In the rows, zero is written as 128.
Each row has a class, written as a number after it.
[161 150 125 140 181 153 123  84 130 149 116 110 140 139  93 156 139 139
 140  82 148 154  94 124  75 152 193 130 155 127 121  97 119 158 129 157
 107 122 136 179 122 139 104]
7
[ 96 136  91 149 134 108 144 130 115 168 137  87 127  80  85 166  73 123
 108 106 121 140 167  75 116 123 131  73 125 120 159  96 117 145 111 155
  96  89 123 167 123  95 114]
2
[ 78 121 145 119 140 147 135 150  92 118 124  90 137 165 130 125 149 131
 139  93 132 109 147 135 110 130 148 129 137 147 122 178  98  97 149 105
 143 155 171 111 126 171 121]
1
[122 125 171 140 150 136 130 104 158 126 117  88 134 188 126 139 177 134
 158 119 144 133 133 131 106 147 132 150 142 159  94 164 116 101 134 131
 141 144 134  82 144 160  93]
1
[144 150  59 149 141 158 130 172  86 146 142 140 116 171 158  94 149 119
 159 103 149 181  74 211 134  61 156 139 146 131 142 176 161 157 131 130
 194 135 106 119 145 136 123]
3
[147 168 112 165 105 111 121 109 134 148 105  96 135  80 129 182  91 143
 142 139 145 116 111  98 126 185 137  78 107 143 124 145 122 158 133 147
 130 110 107 134 147 114 135]
3
[151 181  57 162 125 179 138 123 124 156  76 106 124 109 128 178 103 127
 173 147 124  88  69 129 142 192 220  46 130 182 126 130 195 227 111 121
 117 138 132 173 145 130 168]
1
[ 84 108 167 124 126 143 140 112 106  91 111  97 156 154 137 108 162 165
 107 120 119 110 103 153 108 128 178 133 146 124 102 130 115 151 123 110
 104 147 134 145 138 143 107]
9
[ 96 119  92 166 110 139 104 153  99 130 124 103 143 136 141  80 110 153
 139 136 102 129 131 111 136  78 151  88 145 146 159 126 170 140 113 110
 141 105 121 138 150 145 118]
9
[ 99 161 145 130  99 188 137 123 113 155  87 136 100 139 177 155 132 155
 141 148 154 111  79 142 140 142 144 106 155  84 136  90 103 173 130 116
 101 147 109 131 166 131 118]
3
[115 144 143 121 129 142 144 101 109  96 114 110 168 158 127 157 146 115
 131 117 142 124  82 181 113 171 152 156 133 145 109 118 113 175 152 139
 124 141 157 147  80 115 102]
2
[101 143 136 151 129  95 131 118 127 132 104  97 146 154 132 101 151 123
 133  77 157 117 121 131 108 126 152 137 147  96 116 138 123 130 132 121
 140 144 139 133 115 137  91]
7
[111 180 133 100  84 187 143 180 123 214 102 115 114 149 156 131  84 122
 138  95 136 114 113 166 113 115 135 104 191 123 126 146 124 183 151 130
 147 108 162  73 134 131 118]
4
[131 155  86 145  99 136 117 200 114 163 137 146 131 129 128 125 106 112
 127  99 139 134 138 151 131  84 148 115 130 128 147 149 177 143 143 139
 170  98 129 116 123 147 132]
5
[136 160 137 141 151 118 144  73 164 127 113 107 144 142 137 126 128 116
 126 102 135 120 121 136 119 165 152 117 152 132 128  87  92 132 138 128
 114 136 142 173 140 124 113]
4
[135 110 156 129 175 161 139 119 138 116 181  72 112 133 145 125 142 171
 116 147 109 113 132 165  90  60 144 191 184 135 101  86 113 115  80 191
  99  97 147 166 110 150 121]
7
[110 123  97 173  92 140 140 161  63 118 128 134 115 111 144 137  80 141
 143 123 129 137 103 139 126 120 149  77  97 188 112 128 148 163 143 136
 168 119 100 118 137 145 114]
3
[ 97 122 134 128 128 137 137  85 139 130 111  87 162 145 150 138 149 200
 127 125 116  68 154 201 141 132 140 141 145 112  87 151 137 123 136 110
  94 182 121 117 132 112 112]
9
[147 152 154 160  92 157 143 193 115 122 146 120 127  97  97 155  60 121
 132 122 136 124 133 116 130 134 146 103 113 116 130 125 116 148 165 122
 141 117 130 139 117 122 119]
5
[107 146 145 146  89 149 161 205 166 186  71  54  94  81  73 193  78 142
 127  91 121 105 157 123 128  81 149 123 188 145  92 111 147 146 133 147
 162  85 132  82 195 164 155]
7
[122 145 124 141  77 145 126 177 141 148  89 117 117 132 145 147 120  87
 147 100 115 130 135 171 153  89 171 122 118 119 104 146 195 151 143 128
 155 110 124 119 159 134 128]
8
[150 152 151 114 127 150 156 157  95 139 126  95 112 110 101 136  83 127
 144 151 149 116  99  91 127 168 163  85 158 161 171 161 125 169 137 146
 149 126 150 138 137 152 131]
1
[165 140 147 167 142 155 133 102 127 129 128 110 141 128 139 132 140 120
 135 129 137 141  84 146 120 144 154 126 139 137 117  85 114 157 123 150
 142 129 132 146 132 127 109]
6
[108 140 140 102 140 130 116  45 130 157 104 108 182 170  93 149 159 191
 133  87 131 116 137 183 115 150 122 163 136 143  81 160 110 139 140 127
 114 145 125 113 129 141  80]
9
[ 85 122 109 163 116 117 147 141 138  80 124 108 146  73  74 111  65 154
 112  86  93  90 167  55  94 141 192 112 119  98 175 105 114 145 147 139
  72 139 119 188 142 154 105]
9
[110 133 146 126 117 142 130  96 120  96 117  90 138 166 162 113 153 136
 137 128 124 117 133 166 116 143 148 148 128 138  86 141 105 124 134 134
 123 126 148 159 121 128 108]
8
[158 135 146 172 119 121 133 159 124 141 135 112 142  58 110 155  79 129
 108 101 148 148 122  79 102 135 152  86 112 121 169  87  92 139 149 157
 157 106 126 135 123 128  96]
6
[129 153 105 143 148 158 139 106 134 113  92 139 115 146 100 119 120 103
 157 101 114 137  82 137 117 144 153 128 149 138 121  98 109 152 133 118
 117 119 142 144 152 144 115]
7
[133 123  68 129 159 228 112  97 169 146  91 161 104 119 128 173 138 129
 140 102  91 149 116 150 125 108 138 149 141 131 113  78  68 135 131 156
  88 125 135 112 155 116 149]
0
[190 144 108 125 134 163 151  70 150 105 108 149 132 139 126 156 121 134
 154 153 113 135  89 138 133 175 167 109 132 140 147 108 133 151 150 139
  87 127 128 132 121 117 116]
8
[136 118 125 137 147 146 138 110 130  95 134 121 158 128 138 123 131 101
 114  95 112 131  87 163 115 137 155 143 128 134 139 133  98 132 150 157
 117 140 171 118 122 152 120]
6
[140 170 122 122 128 153 124 180 143 147 121 136 137 167 135  98 127  66
 156  94 131 149 147 188 117 107 167 126 131  86 131 164 149 115 164  95
 165 104 149 127 135 135 132]
8
[110 122 140 108 130 209  79  70 164 194  81  84 140 178 129 139 158 222
 151 153 118 128 113  84 118 126 120 128 198 158 114  32 100 109 132 112
 125 120 152  56 172 175 139]
9
[123 114  91 150 125 144 128 161  97 195 158  71 109 102 103 120  71 143
 126 146 161 147 166  73 145  79 121  84 146 146 126 171 136 158 116 181
 156 113 119 129 125 101 150]
0
[107 126 165 144 131 122 140 112 119  91 141  96 158 157 129 107 143 156
 118 116 118 108 107 107  95 156 165 126 129 146 130 133 115 142 144 119
 123 150 146 135 105 162 110]
6
[ 77 106 130 102 150 139 116  67 122  63 136 124 143 148 123 166 178 119
 122 140  97 120 124  75  91 147 155 143 101 123 110 142 112 123 124 121
  35 148 147 152  94 153 126]
8
[168 119 112 156 130 158 134 171 123 151 159 102 121 100  99 160  94 138
 133 150 152 162 155 112 143  84 124 115 139 130 117 101 116 132 139 170
 146  94 126 120 108  92 138]
2
[110 131 128 134 156 162 144 132 104 117 132 120 143 147 147 106 125 119
 124 115 131 130 127 173 106 112 114 154 149 139 120 108 104 129 142 138
 120 130 166 114 113 148  88]
4
[130 160 175 111 106 149 155 109 104 109 127  85 152 181 127 117 157 146
 143 110 111  90 131 174  95 146 146 169 199 140  73 127 107 159 133 108
 149 154 158 142  90 128 123]
4
[147 172 118 130 199 114 129  70 187 162 124 132 144 163  66 133 167 189
 110 117 132 159  54  70 129 173 159 110  46 131 115 154 115 173 104  61
  57 130 107 118 122 156 106]
4
[142 150 127 149 106 124 143 166  62 126 147 115 188  79 112 152  54  62
 109 149 179 114 121 152 158 135 148  73 133 137 172 156 125 161 161  89
 189 143 154 127  61 161 156]
4
[140 151 127 155 123 130 143 145 140 148 133  98 129 103 118 118  79 129
 115 121 144 128 131 122 138 127 142  99 121 139 116 118 108 152 133 128
 145 117 129 135 134 134 126]
4
[135 134 142 198  87 158 158 207 120 159 111 107 126 104 139 153  75  97
 132  99 140 109 152 105 105 163 170 113 122 127 160 128 143 153 156 147
 130  99 131 149 115 104 127]
0
[111 132 116 135 124 176 120 133 128 106 119 131 154 165 128 135 146 153
 118 108 118 127 128 160  97 127 158 133 138 115 105 128 120 144 142 116
 101 130 143 120 116 147 121]
5
[140 117  43 147 190 154  94  39 177 167 119 125 134 125  60 173 144 131
 131  82 102 191 126  81 126 103 166 104 110 152 111 107 102 142 101 149
 101 126  99 150 150 129 153]
0
[151 178 106 119 123  87 137 173 111 179 149 116 140 153 141  41 112 120
 129 111 175 108 116 102 125 136 161 110 139 133 143 204 189 162 150 150
 172 129 164  91  85 159 134]
4
[123 127 123 141 114 144 149 139 146 130 104 126 130 129 140 151 112 125
 140 130 152 115 105 122 113 163 146 105 129 173 149 109 121 152 143 152
 137 114 143 112 136 147 100]
1
[184 169 124 134 129 134 122 127 157 154 128  96 135  77 103 131  74 132
 122 166 150 125 134  75 125 162 127  85 151 114 136 116 108 170 125 144
 126 106 134 140 128 105 149]
4
[ 89 130 149 107 118 192  99 167 106 174 113  83 121 129 180 180 157 151
 126 120 139 109  87 130 109 119 166 156 163 107 146 153 141 157 131 141
  93 145 148 151 144 114 138]
9
[141 147 129 156 152 154 138  89 144 126 133 111 128 134 134 131 132 171
 143 106 131 119 111 117 108 149 160 126 135 125 124  86  93 144 144 153
 106 157 129 167 130 116  95]
6
[100 120 164 131 129 143 141  98  70 142 136  82 143 166 123 123 149 153
 127  77 107 119 126 143 105 129 158 129 150 142  98 131 133 138 130 128
 134 168 142 131 122 148 103]
6
[ 22 112 105 156 113  75 141 131  70 141  98 115  82 121 176  83 169  85
  62 112 150 131  93  79  74 168 155  92 100 150 102 162 188 201  48 173
  91 112  81 133 169 151  92]
5
[147 135 116 135 152 119 145 131 144 133 131  82 128 110  98 150  88 134
 121 123 156 158 140 145 144 128 140 102 138 139 126 151 117 144 159 170
 145 129 116 142 143  89 120]
2
[152 157 137 103 105 117 115 110 153 178 135 100 139 164 104 147 145 130
 136 104 148 146 161 146 152  93 139 149 142 101 123 180 130 121 127 132
 152 104 116 153 133 129 133]
8
[113 107 140 140 118 145 136  88  76  96 120 102 154 177 121 158 161 124
 116  92 105 147 124 156 134 139 163 123 140 132 110 174 103 133 129 121
  92 133 135 149 105 111 122]
2
[130 167  84 136 157 189 128 123 177 136 119 131 142 133  94 172 117 128
 149  94  86 130 106 173 106 105 173 130 141 170  99  50 120 127 151 124
 138 107 164 102 134 183 144]
5
[151 159 111 117 176 150 153  79 156 128 130 138 148 158 114 124 139 131
 133 123 133 139  89 151 110 136 153 132 158 147 121  86 109 163 133 136
 107 127 150 140 114 143 107]
4
[ 88 196 138 119 137  98 146 135 145 179 122 131 108 155 122  98 104  53
 167 112 189 126 130 189 135 136 108 115 131 165 112 190 120 152 132 142
 217 115 114 110 164 170  77]
1
[124 108 118 132 142 148 133 103 115 118 119 145 130 119 117 130 142 160
 123 111  95 139 104 114 110 111 172 109 136 138 131  81 122 135 121 126
 101 129 117 124 142 137 104]
9
[112 138  89 139 117 114 144 156 132 171 130  96 164 156 102 157 107 119
 126  88 175 153 176 168 132  83 124 126 169 125 156 144 143 143 157 168
 156  90 136 151 118 101 105]
2
[102 146 140 115 151  98 124 150 115 135 141 118 157 137 164 114 206 136
 117  86 166 127 106 180  84  86 129 177 130 133  81 130 109 127 135 154
 195 140 159 101  86 138  88]
6
[137 155 135 142 110 110 113 136 165 155 122 102 129 102 141 125 114 118
 118 125 139 114 161 141 156  88 108 141 142 115 108 130 132 129 117 154
 153 112 124 119 143 136 125]
4
[133 139 137 116 121 185 123 121 126 139 102  97 144 147 125 159 148 118
 133 127 142 147 110 171 118 130 159 145 135 114  96 144 113 153 136 119
 134 125 141 110 124 148 131]
8
[111 142 183 164 142  44 162 165 204 103 175 102 154  56 126 128  90  28
 122 126 135 122 116 128 125  83 177  68  99  89 115  92 112 104 136 106
 168 118 126 120 116 112 109]
9
[ 86 141 153  89 114 151 107 171 131 215 158  81 146 117 125 173  84 130
 114 124 179 105 160 133 148 102 105 148 130  83 142 114 121 127 163 144
 142 142 163 104  83 129 143]
2
[122 161 107 151 155 143 143 118 127 125 137 125 148 147 126 148 123  82
 150 142 146 127 115 163 117 137 156 123 147 161 139 206 137 171 135 148
 134 122 125 142  95 136 126]
0
[137 131 121 166 153 128 141 119 102 143 151  56 151  94 116 163  91 115
 113 164 173 133 134 123 145 148 143  94 123 133 124 122 122 156 119 170
 112 109 142 181 100  93 137]
2
[ 71 127 103 131  98 137 105 142 136 125 137 122 147 128 134 105 110 130
 120 102 116 107 147 137 127  90 154 120 135  77 158 178 115 140 130  97
 115 156 107 137 132 138 130]
9
[104 136 191 133 113 188 124 146 105 122 126  83 146 177 139 180 159 217
 106  90 132 101 128 165  95 137 206 152 135 126  91 160 127 148 151 112
  98 162 127 160 108 163 117]
5
[142 188 103 120 130 142 136 140 111 174 117 135 138 152 105 127 114 118
 140  96 146 127 123 180 139 115 143 136 152 159 123 185 155 174 142 133
 161 112 135 123 128 167 119]
4
[105 118 152 133 153 122  95  57 132 115 156 104 159 129 117 150 151 144
 111 108 117 133 119 109 117 123 144 130  97 124 104 127  96 131 115 134
 105 160 121 156 112 149 111]
6
[102 173 164 130 118 118  92 100 118  87 144  76 187 120 146 156 145 128
 132 121 136  99  78 181 112 149 164 157  78 116  61 176  89 170 122 119
 144 143 149 180  80 149 134]
3
[112 147 102 239  74 121 174  93   4 167  74  84 163 141  87 129  82 128
 148  70 126  87 203 105 169 169 200  29 142 138 133 214 181 164 127 115
 116 140 108 157 108 147 108]
0
[145 118 141 135 109 119 130 155  94 136 160 107 139  92 114 139  96  99
 113 125 149 136 130 124 120 132 117 122 131 129 139 165 125 152 138 155
 167 140 124 125 115 111 132]
6
[150 165 106 126 144 164 103 132 128 182 135 128 119 145  91 160 103 160
 162 110 150 127 163  83 101 187 124 123 114 141 170 230 115 136 144 147
  95 116 119 139 135 141 110]
1
[124 171 111 125 122 116 132 152 156 141 118 110 131 130 130  97 132  88
 121 129 145 130 119 138 127  96 135 131 177 123 132 151 134 164 115 133
 164 110 133 115 141 150 139]
4
[117 134 123 139 140 141 139 106 133 100 128 141 132 141 149 143 129 143
 139 126 111 134  92 135  99 133 166  95 125 142 122 101 121 135 141 130
 108 125 124 120 136 149 116]
3
[ 58  95 139 113 117 121 164  69  20 122 154  89 155 146  94  96 102 194
  78  83 135 135 102 177 132 113 183  88 119 149 105 143  81 202  92 106
 129 163  92 238 121 121  80]
9
[103 146  94 129 106 150 109 149 152 166 134 139 140 148 135 166 119 139
 125  92 138 127 145 166 134  85 118 145 142 106 163 134 137 123 150 122
 137 139 116 110 125 141 114]
5
